Here is a tiny trained network, its code and every weight. The questions are about switching its units off for an input and a class, where a switched-off unit gives its printed mean instead of its output.

import numpy as np


def w(rows, s, z=0):
    codes = np.array(rows[::2]) - 128.0
    scale = np.full(codes.shape[1], s)
    scale[-1] = z or s
    return codes * scale


def norm(h):
    return h / np.sqrt((h * h).mean(-1, keepdims=True) + 1e-5)


def f(y):
    return y / 2 * (1 + np.tanh(0.7978845608 * (y + 0.044715 * y**3)))


def log_softmax(a):
    a = a - a.max(-1, keepdims=True)
    return a - np.log(np.exp(a).sum(-1, keepdims=True))


def net(x, mask):
    res = np.array(x, float).reshape(1, 4) / 4 @ E
    u = 0
    for l in range(3):
        y = f(norm(res) @ A[l][:, :-1].T + A[l][:, -1])
        res = res + np.where(mask[u : u + 9], y, B[l][:, -1]) @ B[l][:, :-1]
        u += 9
    return log_softmax(norm(res)[-1] @ U[:, :-1].T + U[:, -1])


A, B = {}, {}
E = w([
[173,189,145],'x0',
[127,128,130],'x1',
[98,175,105],'x2',
[78,148,255],'x3',
],0.0056)
A[0] = w([
[205,107,75,216],'0.n1',
[191,139,80,209],'0.n2',
[112,99,189,102],'0.n3',
[135,151,186,99],'0.n4',
[255,235,204,252],'0.n5',
[83,71,48,108],'0.n6',
[55,82,205,107],'0.n7',
[124,150,173,94],'0.n8',
[154,251,147,152],'0.n9',
],0.007,0.0028)
B[0] = w([
[213,215,219,197],'0.n1',
[140,235,181,186],'0.n2',
[83,84,113,144],'0.n3',
[100,45,95,141],'0.n4',
[196,160,96,254],'0.n5',
[178,133,69,164],'0.n6',
[178,139,126,177],'0.n7',
[89,3,145,133],'0.n8',
[147,150,36,184],'0.n9',
],0.0058,0.005)
A[1] = w([
[116,170,221,174],'1.n1',
[2,172,104,5],'1.n2',
[40,81,109,120],'1.n3',
[109,103,107,168],'1.n4',
[130,222,153,84],'1.n5',
[176,85,122,200],'1.n6',
[103,176,203,157],'1.n7',
[116,84,61,193],'1.n8',
[89,197,65,222],'1.n9',
],0.0097,0.0019)
B[1] = w([
[163,129,16,194],'1.n1',
[157,206,203,140],'1.n2',
[91,225,115,174],'1.n3',
[185,123,177,130],'1.n4',
[111,94,85,244],'1.n5',
[209,111,227,199],'1.n6',
[215,109,80,169],'1.n7',
[180,98,163,159],'1.n8',
[115,2,35,252],'1.n9',
],0.0055,0.0031)
A[2] = w([
[119,123,163,171],'2.n1',
[187,126,147,210],'2.n2',
[68,112,167,162],'2.n3',
[218,117,55,141],'2.n4',
[72,55,224,129],'2.n5',
[43,211,152,80],'2.n6',
[152,88,115,254],'2.n7',
[39,246,157,61],'2.n8',
[88,2,111,129],'2.n9',
],0.0085,0.0027)
B[2] = w([
[140,212,150,133],'2.n1',
[55,82,200,193],'2.n2',
[126,207,158,128],'2.n3',
[88,103,181,254],'2.n4',
[71,186,93,158],'2.n5',
[176,150,147,128],'2.n6',
[66,122,153,182],'2.n7',
[253,112,147,135],'2.n8',
[114,162,55,144],'2.n9',
],0.0073,0.0068)
U = w([
[117,49,225,162],'0',
[193,191,165,252],'1',
[55,36,55,117],'2',
[156,169,22,41],'3',
[2,217,156,31],'4',
],0.015,0.0037)

Each question gives the input, the list of numbers given to net, and the class t.
The units are the neurons (one row each of A and B). Each row of codes is followed by its name. A weight is (code - 128) times the scale printed after its matrix; where a second scale follows, it is the last column's (A, B and U).
mask holds one flag per neuron, layer by layer. A switched-off neuron (its flag False) gives its mean, the last column of its row in B, instead of its output. The means were averaged over made-up inputs and are rounded, as every weight is.
A unit's drop is (log p(t) with every unit on - log p(t) with that unit switched off) / (log p(t) with every unit on - log p(t) with every unit switched off).
The circuit of an input: a set's keep is (log p(t) with only the set's units on - log p(t) with every unit switched off) / (log p(t) with every unit on - log p(t) with every unit switched off). Starting from the 12 units with the biggest drops (on a tie, the unit counted first), units are removed one at a time, each time the one whose removal leaves the highest keep (on an exact tie, the one counted first), for as long as the keep stays at least 0.8.
units of the circuit, in order: the units of the circuit, biggest drop first
most important unit: the unit with the biggest drop
top k neurons: the k neurons with the biggest drops, biggest first
k most important neurons of layer l: the k neurons of layer l with the biggest drops, biggest first
input [-7,-4,-8,8], class 4: most important unit => 2.n5
input [-8,1,-4,-1], class 0: top 2 neurons => (0.n6; 1.n6)
input [4,-4,1,2], class 2: 2 most important neurons of layer 1 => (1.n9; 1.n2)
input [-1,6,-5,4], class 4: units of the circuit, in order => (0.n1; 2.n5; 1.n9; 0.n3)
input [6,8,0,1], class 0: units of the circuit, in order => (0.n8; 2.n2)
input [0,6,-1,-3], class 0: units of the circuit, in order => (0.n5; 2.n2; 0.n1)
input [-8,-5,4,5], class 1: top 2 neurons => (1.n3; 2.n8)
input [0,8,4,-8], class 2: units of the circuit, in order => (0.n5; 2.n4)
input [8,4,0,2], class 0: top 2 neurons => (2.n4; 0.n5)
input [1,-6,5,5], class 2: top 3 neurons => (1.n9; 0.n7; 0.n5)
input [-2,8,2,5], class 1: top 2 neurons => (0.n1; 1.n3)
input [-8,-2,2,1], class 1: 2 most important neurons of layer 0 => (0.n9; 0.n5)
input [-2,4,-3,2], class 4: 2 most important neurons of layer 0 => (0.n1; 0.n5)
input [8,4,8,1], class 2: most important unit => 1.n9
input [-7,-3,5,1], class 1: top 2 neurons => (0.n5; 0.n9)
input [-7,-7,1,6], class 1: 2 most important neurons of layer 2 => (2.n8; 2.n6)
input [-5,-8,-2,1], class 4: 4 most important neurons of layer 0 => (0.n5; 0.n9; 0.n1; 0.n3)
input [3,6,-1,-4], class 1: top 2 neurons => (0.n1; 0.n2)
input [-5,-7,-3,1], class 4: top 4 neurons => (0.n5; 2.n5; 0.n9; 0.n1)
input [-2,-3,7,-4], class 2: units of the circuit, in order => (1.n9)
input [-2,6,-1,3], class 4: top 2 neurons => (0.n1; 0.n7)
input [0,-6,7,7], class 1: top 2 neurons => (0.n1; 1.n2)
input [-4,-5,-7,2], class 4: top 3 neurons => (0.n5; 2.n5; 0.n1)
input [3,0,-2,-5], class 1: top 2 neurons => (0.n1; 0.n2)
